Below are the code and all the weights of a small trained network. Each question names an input and a target symbol and asks about switching units off, where a switched-off unit gives its printed mean instead of its output.

import numpy as np


def w(rows, s, z=0):
    codes = np.array(rows[::2]) - 128.0
    scale = np.full(codes.shape[1], s)
    scale[-1] = z or s
    return codes * scale


def f(y):
    return y / 2 * (1 + np.tanh(0.7978845608 * (y + 0.044715 * y**3)))


def softmax(a):
    e = np.exp(a - a.max(-1, keepdims=True))
    return e / e.sum(-1, keepdims=True)


def log_softmax(a):
    a = a - a.max(-1, keepdims=True)
    return a - np.log(np.exp(a).sum(-1, keepdims=True))


def net(x, mask):
    ids = ['ΓΛΞΠΨαβζηθμστφω'.index(c) for c in x.split()]
    T = len(ids)
    res = E[ids] + P[:T]
    u = 0
    for l in range(3):
        q, k, v = (res @ M[l].T for M in (Q, K, V))
        z = softmax(np.where(np.tri(T) > 0, q @ k.T / 3**0.5, -1e9)) @ v
        res = res + np.where(mask[u], z, O[l][:, -1]) @ O[l][:, :-1]
        u += 1
        y = f(res @ A[l][:, :-1].T + A[l][:, -1])
        res = res + np.where(mask[u : u + 4], y, B[l][:, -1]) @ B[l][:, :-1]
        u += 4
    return log_softmax(res[-1] @ U[:, :-1].T + U[:, -1])


Q, K, V, O, A, B = {}, {}, {}, {}, {}, {}
E = w([
[96,124,133,229,147,213,137,77,88],'Γ',
[166,122,113,172,171,172,103,109,102],'Λ',
[148,120,78,163,147,172,92,119,109],'Ξ',
[117,63,151,99,94,131,189,158,158],'Π',
[52,71,137,91,127,187,211,149,179],'Ψ',
[168,117,94,153,149,184,143,42,129],'α',
[210,156,89,134,164,190,174,121,160],'β',
[197,138,138,97,116,190,141,128,69],'ζ',
[123,141,64,154,127,176,169,94,214],'η',
[116,252,127,90,135,175,42,86,185],'θ',
[150,88,109,165,99,78,185,210,123],'μ',
[64,152,104,98,227,88,167,121,180],'σ',
[167,196,196,183,146,109,69,178,160],'τ',
[152,90,148,129,53,78,166,123,105],'φ',
[67,189,213,165,112,146,85,93,89],'ω',
],0.018)
P = w([
[139,1,154,76,185,135,59,205,173],'0',
[160,26,146,88,159,140,75,184,176],'1',
[174,54,137,102,137,140,89,161,176],'2',
[189,77,115,112,131,125,106,141,164],'3',
[197,102,122,122,122,117,115,113,159],'4',
[203,117,98,135,119,103,136,107,147],'5',
[208,142,95,143,104,93,144,100,140],'6',
[211,161,90,150,105,78,171,85,138],'7',
[215,183,86,164,98,66,175,72,132],'8',
[225,196,74,181,98,46,184,66,122],'9',
[226,212,60,190,97,39,193,58,113],'10',
[220,219,61,209,99,31,217,40,102],'11',
],0.0072)
Q[0] = w([
[245,124,74,231,107,181,135,87,119],'0.h1',
[219,133,92,96,158,128,106,75,203],'0.h1',
[156,61,169,121,66,64,141,152,165],'0.h1',
],0.011)
K[0] = w([
[180,236,111,226,62,24,206,49,96],'0.h1',
[91,251,133,72,117,3,154,163,130],'0.h1',
[156,44,154,98,58,106,93,215,58],'0.h1',
],0.0072)
V[0] = w([
[206,134,106,85,184,145,180,41,165],'0.h1',
[2,160,104,49,173,188,144,122,187],'0.h1',
[124,108,189,127,150,77,104,131,170],'0.h1',
],0.0075)
O[0] = w([
[255,74,125,133,110,99,54,68,129,253],'0.h1',
[111,117,85,129,82,133,173,131,96,67],'0.h1',
[181,125,204,199,93,188,134,125,136,117],'0.h1',
],0.0097,0.005)
A[0] = w([
[125,96,235,197,108,2,115,187,87,176],'0.n1',
[118,118,183,150,107,44,168,106,108,201],'0.n2',
[132,142,83,242,89,216,157,31,87,205],'0.n3',
[90,141,60,229,168,193,114,93,94,1],'0.n4',
],0.0065,0.0062)
B[0] = w([
[120,133,109,121,90,154,113,149,99,167],'0.n1',
[112,102,2,175,78,136,112,178,113,160],'0.n2',
[154,170,129,128,175,166,144,172,120,254],'0.n3',
[91,169,190,127,88,62,193,151,112,130],'0.n4',
],0.012,0.009)
Q[1] = w([
[206,106,104,2,70,66,142,172,54],'1.h1',
[66,79,143,149,126,55,197,65,210],'1.h1',
[235,68,117,141,203,95,171,59,229],'1.h1',
],0.0085)
K[1] = w([
[148,28,122,130,24,3,93,194,143],'1.h1',
[70,10,172,112,174,127,182,97,224],'1.h1',
[148,209,164,13,158,63,236,83,127],'1.h1',
],0.0066)
V[1] = w([
[104,35,254,108,105,155,125,99,70],'1.h1',
[43,80,42,241,179,200,92,89,191],'1.h1',
[96,144,133,213,146,178,35,76,76],'1.h1',
],0.0041)
O[1] = w([
[179,190,57,75,163,153,148,159,38,2],'1.h1',
[98,127,89,207,106,108,7,189,174,170],'1.h1',
[2,96,117,185,118,100,115,123,183,177],'1.h1',
],0.0078,0.0039)
A[1] = w([
[129,118,100,108,203,60,147,131,119,217],'1.n1',
[151,191,158,50,235,99,171,119,198,250],'1.n2',
[172,103,159,146,92,144,120,190,86,138],'1.n3',
[115,2,189,140,59,114,173,144,166,23],'1.n4',
],0.0083,0.0023)
B[1] = w([
[70,84,112,151,55,78,117,133,68,151],'1.n1',
[83,113,112,125,51,99,11,212,86,255],'1.n2',
[141,114,80,161,190,154,176,107,172,199],'1.n3',
[7,120,103,96,186,2,103,84,74,179],'1.n4',
],0.0081,0.0053)
Q[2] = w([
[239,132,111,218,137,254,56,153,129],'2.h1',
[62,232,150,136,57,136,180,249,115],'2.h1',
[61,226,143,71,106,76,167,74,79],'2.h1',
],0.0087)
K[2] = w([
[150,249,82,254,85,40,58,129,104],'2.h1',
[65,119,137,132,132,168,128,91,35],'2.h1',
[147,99,201,88,197,190,88,154,130],'2.h1',
],0.0082)
V[2] = w([
[148,64,100,115,102,98,178,239,216],'2.h1',
[178,152,149,98,136,118,124,253,252],'2.h1',
[146,139,182,162,15,80,131,129,89],'2.h1',
],0.0074)
O[2] = w([
[157,234,179,75,92,88,104,145,197,254],'2.h1',
[140,95,191,163,2,66,169,165,127,249],'2.h1',
[128,114,168,64,127,253,140,247,189,52],'2.h1',
],0.0079,0.0038)
A[2] = w([
[138,94,253,46,154,205,56,88,227,116],'2.n1',
[33,141,211,195,102,170,168,101,77,2],'2.n2',
[180,227,197,212,221,77,150,140,19,2],'2.n3',
[10,54,135,161,95,14,60,53,18,58],'2.n4',
],0.0053,0.0045)
B[2] = w([
[130,118,247,153,150,139,148,77,168,213],'2.n1',
[249,99,73,115,176,113,114,53,147,131],'2.n2',
[126,186,130,134,107,62,152,119,112,171],'2.n3',
[129,169,179,117,223,166,109,217,159,253],'2.n4',
],0.012,0.0025)
U = w([
[146,143,138,63,108,144,81,152,27,171],'Γ',
[112,122,129,126,126,153,121,113,132,88],'Λ',
[196,197,89,93,141,185,158,114,180,37],'Ξ',
[110,165,139,184,137,121,134,82,70,149],'Π',
[76,213,153,80,56,147,72,35,126,218],'Ψ',
[113,111,195,161,99,155,177,181,124,116],'α',
[132,75,89,162,165,119,83,36,167,9],'β',
[121,127,178,104,179,177,121,117,181,103],'ζ',
[84,94,114,81,171,75,101,183,162,242],'η',
[97,130,100,124,142,252,105,172,136,156],'θ',
[111,78,173,152,176,115,96,150,94,38],'μ',
[128,134,127,120,137,149,118,124,130,85],'σ',
[165,61,154,111,124,110,111,109,149,41],'τ',
[127,121,57,95,50,82,153,42,163,232],'φ',
[133,52,71,138,65,175,225,104,153,254],'ω',
],0.011,0.006)

Each question gives the input, a string of symbols that net reads in full, and the target symbol t.
The units are the heads (3 rows each of Q, K, V and O) and the neurons (one row each of A and B). Each row of codes is followed by its name. A weight is (code - 128) times the scale printed after its matrix; where a second scale follows, it is the last column's (O, A, B and U).
mask holds one flag per unit, layer by layer, with each layer's heads first. A switched-off unit (its flag False) gives its mean, the last column of its rows in O or B, instead of its output. The means were averaged over made-up inputs and are rounded, as every weight is.
A unit's drop is (log p(t) with every unit on - log p(t) with that unit switched off) / (log p(t) with every unit on - log p(t) with every unit switched off).
The circuit of an input: a set's keep is (log p(t) with only the set's units on - log p(t) with every unit switched off) / (log p(t) with every unit on - log p(t) with every unit switched off). Starting from the 12 units with the biggest drops (on a tie, the unit counted first), units are removed one at a time, each time the one whose removal leaves the highest keep (on an exact tie, the one counted first), for as long as the keep stays at least 0.8.
circuit, biggest first: the units of the circuit, biggest drop first
top k neurons: the k neurons with the biggest drops, biggest first
k most important neurons of layer l: the k neurons of layer l with the biggest drops, biggest first
input α Π η Ξ ω β Ψ α Ξ α, target β: circuit, biggest first => 0.h1
input Λ σ α μ Γ θ φ β Λ, target ζ: circuit, biggest first => 0.n2, 2.h1, 2.n1
input θ σ α α μ τ η σ, target φ: top 2 neurons => 1.n4, 0.n2
input ω Λ τ, target θ: top 2 neurons => 0.n1, 0.n3
input Ψ τ μ α Ψ θ ω α η θ α Ξ, target ω: circuit, biggest first => 2.h1, 1.n2
input ζ Λ Π Λ β Ξ β Π θ α Ψ, target η: circuit, biggest first => 1.n4, 2.n4, 0.n3
input Γ α η α φ ζ, target ζ: circuit, biggest first => 0.n2, 2.h1, 2.n1
input θ β φ α, target ζ: circuit, biggest first => 0.n2, 2.n1, 2.h1
input α Γ Π η α Ψ Λ α Π, target φ: circuit, biggest first => 2.h1, 0.n3, 2.n4
input η Π θ α Π Ψ φ, target η: circuit, biggest first => 1.n4, 2.n4
input Π Λ θ α ω Λ, target θ: circuit, biggest first => 2.h1, 0.h1
input α ζ Ψ σ α μ Ψ μ, target φ: top 2 neurons => 1.n3, 1.n2
input Γ α φ β η Ξ ζ Ψ β φ α, target ζ: circuit, biggest first => 2.h1, 0.n2, 2.n1
input η ζ Λ θ α Γ Λ η σ η Ξ Ξ, target φ: most important neuron of layer 0 => 0.n4
input β Ξ θ ζ ω Γ μ σ β Γ μ Ψ, target η: circuit, biggest first => 1.n4, 2.n4, 0.n3, 0.h1
input θ β ζ, target ω: circuit, biggest first => 2.h1, 1.n3
input β θ θ Γ, target Π: top 3 neurons => 0.n4, 0.n3, 2.n3
input η θ Ψ θ Γ Ξ η β ω, target θ: circuit, biggest first => 0.n2, 2.h1
input α Λ ω Ψ η, target θ: top 2 neurons => 0.n2, 0.n3
input η τ μ β Λ Γ β Ψ ζ α, target Γ: top 2 neurons => 1.n2, 0.n3
input μ α Λ Λ Γ φ μ Λ α, target Ψ: top neuron => 0.n2
input α σ θ Λ β μ σ μ Π, target η: circuit, biggest first => 1.n4, 2.n4
input α τ Π α Ψ Γ Λ ω Π τ, target θ: 2 most important neurons of layer 0 => 0.n1, 0.n2
input Ξ Ψ τ ζ ω σ Λ θ Ψ φ ζ, target ζ: top 2 neurons => 0.n2, 2.n1
input σ Λ ω ζ Γ Ψ β η α σ α, target Ξ: top 2 neurons => 0.n3, 1.n1
input α η μ α σ α Γ μ σ α α, target Ξ: top 2 neurons => 0.n3, 1.n4
input η Λ α, target φ: circuit, biggest first => 2.h1
input α Γ θ Γ σ β β α, target τ: top 2 neurons => 1.n2, 0.n2
input Ψ σ σ Γ Π ω ζ Ψ β, target Γ: top 2 neurons => 1.n2, 0.n2
input α β Ξ η, target φ: top 2 neurons => 2.n4, 0.n4
